Below is a small trained network, with its code and all its weights. Each question gives an input and a class and asks what happens when units are switched off, that is, made to give their printed mean instead of their output.

import numpy as np


def w(rows, s, z=0):
    codes = np.array(rows[::2]) - 128.0
    scale = np.full(codes.shape[1], s)
    scale[-1] = z or s
    return codes * scale


def f(y):
    return np.maximum(y, 0)


def log_softmax(a):
    a = a - a.max(-1, keepdims=True)
    return a - np.log(np.exp(a).sum(-1, keepdims=True))


def net(x, mask):
    res = np.array(x, float).reshape(1, 7) / 4 @ E
    y = f(res @ A[0][:, :-1].T + A[0][:, -1])
    res = res + np.where(mask, y, B[0][:, -1]) @ B[0][:, :-1]
    return log_softmax(res[-1] @ U[:, :-1].T + U[:, -1])


A, B = {}, {}
E = w([
[128,128,128],'x0',
[189,196,29],'x1',
[128,128,128],'x2',
[128,128,128],'x3',
[66,37,38],'x4',
[23,254,122],'x5',
[128,128,128],'x6',
],0.0083)
A[0] = w([
[102,104,97,135],'n1',
[164,118,162,66],'n2',
[84,88,74,133],'n3',
[158,115,161,107],'n4',
[65,130,99,86],'n5',
[122,176,84,79],'n6',
[167,128,107,94],'n7',
[178,135,84,112],'n8',
[129,100,158,167],'n9',
[255,121,48,120],'n10',
[74,137,116,75],'n11',
[35,43,15,142],'n12',
[123,161,100,88],'n13',
[72,148,150,111],'n14',
[133,163,86,65],'n15',
[194,123,87,119],'n16',
[185,179,195,255],'n17',
[134,129,127,109],'n18',
[128,150,106,96],'n19',
[163,24,210,182],'n20',
[152,128,130,197],'n21',
[132,118,117,77],'n22',
[101,104,95,130],'n23',
[119,168,95,89],'n24',
[52,150,160,105],'n25',
[169,126,109,91],'n26',
[46,194,121,148],'n27',
[153,57,180,184],'n28',
[121,205,56,54],'n29',
[169,127,100,114],'n30',
[5,163,180,100],'n31',
[70,148,150,111],'n32',
[104,225,48,41],'n33',
[223,140,55,102],'n34',
[138,120,143,210],'n35',
[83,142,146,112],'n36',
[128,132,183,153],'n37',
[103,132,123,109],'n38',
[102,132,105,72],'n39',
[41,154,163,106],'n40',
[197,75,135,229],'n41',
[143,110,152,85],'n42',
[134,77,95,84],'n43',
[118,89,120,126],'n44',
[127,157,101,87],'n45',
[137,108,110,62],'n46',
],0.016,0.0048)
B[0] = w([
[101,116,126,163],'n1',
[138,129,128,158],'n2',
[72,109,116,187],'n3',
[145,119,134,162],'n4',
[94,145,117,170],'n5',
[110,135,169,167],'n6',
[128,126,107,152],'n7',
[136,124,91,171],'n8',
[132,105,152,168],'n9',
[168,108,49,230],'n10',
[106,145,115,162],'n11',
[2,112,97,253],'n12',
[116,134,154,154],'n13',
[140,166,110,175],'n14',
[115,120,153,156],'n15',
[141,113,88,180],'n16',
[229,144,149,233],'n17',
[127,128,126,130],'n18',
[122,130,147,145],'n19',
[108,46,200,252],'n20',
[152,117,130,161],'n21',
[121,121,124,132],'n22',
[95,117,125,164],'n23',
[114,137,162,161],'n24',
[137,170,89,190],'n25',
[129,124,107,153],'n26',
[118,226,158,226],'n27',
[118,71,178,216],'n28',
[104,140,202,192],'n29',
[135,122,103,160],'n30',
[152,197,65,230],'n31',
[140,164,102,176],'n32',
[92,152,217,209],'n33',
[148,120,62,205],'n34',
[152,111,136,164],'n35',
[135,153,106,164],'n36',
[160,130,131,175],'n37',
[119,137,122,144],'n38',
[106,135,127,144],'n39',
[140,178,85,200],'n40',
[161,35,124,227],'n41',
[130,122,139,148],'n42',
[104,98,129,167],'n43',
[112,104,125,159],'n44',
[118,129,152,150],'n45',
[113,113,120,140],'n46',
],0.074,0.013)
U = w([
[209,29,204,163],'0',
[238,52,41,155],'1',
[211,156,89,39],'2',
[179,126,238,205],'3',
[88,10,161,218],'4',
[121,30,1,2],'5',
[92,138,37,154],'6',
[61,111,190,69],'7',
],0.0061,0.0034)

Each question gives the input, the list of numbers given to net, and the class t.
The units are the neurons (one row each of A and B). Each row of codes is followed by its name. A weight is (code - 128) times the scale printed after its matrix; where a second scale follows, it is the last column's (A, B and U).
mask holds one flag per neuron, in row order. A switched-off neuron (its flag False) gives its mean, the last column of its row in B, instead of its output. The means were averaged over made-up inputs and are rounded, as every weight is.
A unit's drop is (log p(t) with every unit on - log p(t) with that unit switched off) / (log p(t) with every unit on - log p(t) with every unit switched off).
The circuit of an input: a set's keep is (log p(t) with only the set's units on - log p(t) with every unit switched off) / (log p(t) with every unit on - log p(t) with every unit switched off). Starting from the 12 units with the biggest drops (on a tie, the unit counted first), units are removed one at a time, each time the one whose removal leaves the highest keep (on an exact tie, the one counted first), for as long as the keep stays at least 0.8.
circuit, biggest first: the units of the circuit, biggest drop first
k most important neurons: the k neurons with the biggest drops, biggest first
drop of u: that unit's drop, to one decimal
input [1,8,-2,-1,0,-7,5], class 1: circuit, biggest first => n12
input [-7,-2,6,5,8,0,3], class 4: circuit, biggest first => n10, n27
input [4,1,8,-1,0,0,-7], class 1: 3 most important neurons => n12, n20, n33
input [4,1,3,7,6,1,4], class 7: 2 most important neurons => n10, n31
input [1,1,-5,-2,0,-6,-1], class 1: 2 most important neurons => n12, n10
input [-1,-8,4,3,-1,1,7], class 2: 3 most important neurons => n31, n41, n33
input [-1,-1,2,4,-1,0,3], class 0: 3 most important neurons => n12, n10, n27
input [-2,7,7,2,-2,1,8], class 3: 2 most important neurons => n33, n29
input [3,1,8,-1,-2,-1,5], class 1: 3 most important neurons => n20, n33, n12
input [3,0,-8,8,3,3,3], class 6: 2 most important neurons => n20, n28
input [-2,-8,-7,-1,-1,0,2], class 0: 3 most important neurons => n20, n10, n27
input [3,1,4,6,7,6,-2], class 7: 4 most important neurons => n33, n10, n29, n34
input [-7,0,-1,6,-6,-4,7], class 0: 2 most important neurons => n31, n20
input [6,-2,-3,0,6,1,-4], class 6: circuit, biggest first => n41
input [-4,-1,-4,-8,1,3,7], class 6: drop of n17 => 0.6
input [8,7,4,8,1,2,-6], class 7: drop of n17 => 0.3
input [-5,7,6,7,0,-3,2], class 1: drop of n12 => 1.4
